Here is a tiny trained network, its code and every weight. The questions are about switching its units off for an input and a target symbol, where a switched-off unit gives its printed mean instead of its output.

import numpy as np


def w(rows, s, z=0):
    codes = np.array(rows[::2]) - 128.0
    scale = np.full(codes.shape[1], s)
    scale[-1] = z or s
    return codes * scale


def norm(h):
    return h / np.sqrt((h * h).mean(-1, keepdims=True) + 1e-5)


def f(y):
    return np.maximum(y, 0)


def softmax(a):
    e = np.exp(a - a.max(-1, keepdims=True))
    return e / e.sum(-1, keepdims=True)


def log_softmax(a):
    a = a - a.max(-1, keepdims=True)
    return a - np.log(np.exp(a).sum(-1, keepdims=True))


def net(x, mask):
    ids = ['αηλμξτψω'.index(c) for c in x.split()]
    T = len(ids)
    res = E[ids] + P[:T]
    r = norm(res)
    for j in range(2):
        rows = slice(4 * j, 4 * j + 4)
        q, k, v = (r @ M[0][rows].T for M in (Q, K, V))
        z = softmax(np.where(np.tri(T) > 0, q @ k.T / 4**0.5, -1e9)) @ v
        o = O[0][rows]
        res = res + np.where(mask[j], z, o[:, -1]) @ o[:, :-1]
    y = f(norm(res) @ A[0][:, :-1].T + A[0][:, -1])
    res = res + np.where(mask[2:10], y, B[0][:, -1]) @ B[0][:, :-1]
    return log_softmax(norm(res)[-1] @ U[:, :-1].T + U[:, -1])


Q, K, V, O, A, B = {}, {}, {}, {}, {}, {}
E = w([
[143,221,103,86,131,232,110],'α',
[190,167,190,105,160,98,108],'η',
[124,61,120,113,210,166,167],'λ',
[60,198,119,146,254,143,156],'μ',
[98,150,136,215,117,143,74],'ξ',
[117,119,79,144,158,73,142],'τ',
[102,105,163,148,113,121,195],'ψ',
[114,28,89,112,102,147,32],'ω',
],0.016)
P = w([
[62,145,97,25,2,2,111],'0',
[130,54,204,98,252,158,46],'1',
[165,57,156,120,222,133,126],'2',
[182,105,135,130,180,150,152],'3',
[194,111,105,147,161,157,178],'4',
[200,124,90,163,132,184,218],'5',
[227,158,92,161,109,162,200],'6',
],0.0063)
Q[0] = w([
[98,168,119,73,213,162,164],'H1',
[188,201,143,74,153,115,100],'H1',
[99,153,46,64,120,62,207],'H1',
[110,192,137,168,177,228,60],'H1',
[123,111,142,66,162,203,120],'H2',
[144,168,134,99,160,101,151],'H2',
[149,166,160,118,149,249,52],'H2',
[73,192,74,107,118,159,113],'H2',
],0.012)
K[0] = w([
[217,173,114,169,143,148,181],'H1',
[141,124,103,172,151,184,201],'H1',
[147,132,111,81,80,75,175],'H1',
[207,90,146,247,180,189,114],'H1',
[193,122,120,223,138,154,108],'H2',
[118,70,80,127,91,166,107],'H2',
[187,96,121,188,200,185,146],'H2',
[193,83,196,124,121,100,116],'H2',
],0.012)
V[0] = w([
[110,189,85,138,185,118,131],'H1',
[254,118,49,153,97,140,115],'H1',
[129,184,50,148,92,157,239],'H1',
[115,105,3,115,106,132,45],'H1',
[120,143,126,19,93,109,64],'H2',
[176,91,21,97,146,168,171],'H2',
[137,205,202,103,120,156,240],'H2',
[44,69,186,106,58,231,145],'H2',
],0.0088)
O[0] = w([
[32,204,157,100,138,185,207,240],'H1',
[142,116,251,43,189,103,46,45],'H1',
[103,74,227,182,221,208,128,3],'H1',
[67,129,120,109,121,95,1,59],'H1',
[189,189,122,103,26,203,158,170],'H2',
[83,65,83,27,138,135,191,83],'H2',
[170,201,27,118,220,102,44,101],'H2',
[166,63,74,249,146,208,133,9],'H2',
],0.0076,0.0038)
A[0] = w([
[84,74,126,178,73,101,159,122],'N1',
[105,42,85,84,165,147,179,60],'N2',
[212,150,87,163,89,173,168,154],'N3',
[185,22,140,57,64,118,16,94],'N4',
[61,117,136,151,113,163,26,132],'N5',
[64,120,190,190,141,114,44,2],'N6',
[70,161,93,107,51,254,98,180],'N7',
[159,136,68,173,187,120,87,68],'N8',
],0.0092,0.0041)
B[0] = w([
[115,74,123,140,212,98,77,181],'N1',
[164,75,129,87,173,62,122,196],'N2',
[134,150,152,56,121,92,72,254],'N3',
[108,104,100,183,28,219,236,179],'N4',
[106,142,187,144,82,122,94,183],'N5',
[134,152,187,254,119,40,73,157],'N6',
[125,134,130,137,233,151,56,253],'N7',
[154,149,156,115,105,209,154,157],'N8',
],0.009,0.0048)
U = w([
[133,141,119,88,168,222,25,121],'α',
[192,192,132,84,81,95,136,201],'η',
[122,47,58,103,176,65,95,144],'λ',
[51,183,65,169,139,150,185,191],'μ',
[115,124,176,214,134,77,62,168],'ξ',
[2,118,174,46,110,94,100,2],'τ',
[225,121,67,222,138,178,129,55],'ψ',
[114,84,113,129,45,228,140,244],'ω',
],0.0087,0.0032)

Each question gives the input, a string of symbols that net reads in full, and the target symbol t.
The units are the heads (4 rows each of Q, K, V and O) and the neurons (one row each of A and B). Each row of codes is followed by its name. A weight is (code - 128) times the scale printed after its matrix; where a second scale follows, it is the last column's (O, A, B and U).
mask holds one flag per unit, heads first, then neurons. A switched-off unit (its flag False) gives its mean, the last column of its rows in O or B, instead of its output. The means were averaged over made-up inputs and are rounded, as every weight is.
A unit's drop is (log p(t) with every unit on - log p(t) with that unit switched off) / (log p(t) with every unit on - log p(t) with every unit switched off).
The circuit of an input: a set's keep is (log p(t) with only the set's units on - log p(t) with every unit switched off) / (log p(t) with every unit on - log p(t) with every unit switched off). Starting from all 10 units, units are removed one at a time, each time the one whose removal leaves the highest keep (on an exact tie, the one counted first), for as long as the keep stays at least 0.8.
circuit, biggest first: the units of the circuit, biggest drop first
heads that matter: for each layer, one digit per head in row order, 1 if its drop is at least 0.15 and else 0, layers parted by /
drop of u: that unit's drop, to one decimal
input τ η ω η η μ, target η: heads that matter	10
input η α α η, target α: circuit, biggest first	[H1; H2]
input ξ η η μ η, target μ: circuit, biggest first	[H1]
input τ μ ξ λ τ, target τ: circuit, biggest first	[H2; H1]
input η ψ ψ, target η: heads that matter	01
input μ η ψ ψ, target μ: heads that matter	10
input ξ τ μ λ τ τ, target ξ: circuit, biggest first	[H2; H1]
input λ α η α ω τ, target λ: heads that matter	01
input η α η ψ η, target ψ: heads that matter	11
input η ω ψ, target η: heads that matter	01
input ψ α ξ η η α ψ, target ψ: heads that matter	11
input τ μ μ ω, target ω: drop of H1	-0.2
input η τ λ ξ μ μ α, target α: drop of N7	0.3
input μ η α ξ α η, target α: circuit, biggest first	[H1]
input τ μ τ, target τ: drop of H2	0.9
input ψ η η ψ, target ψ: drop of H2	0.4
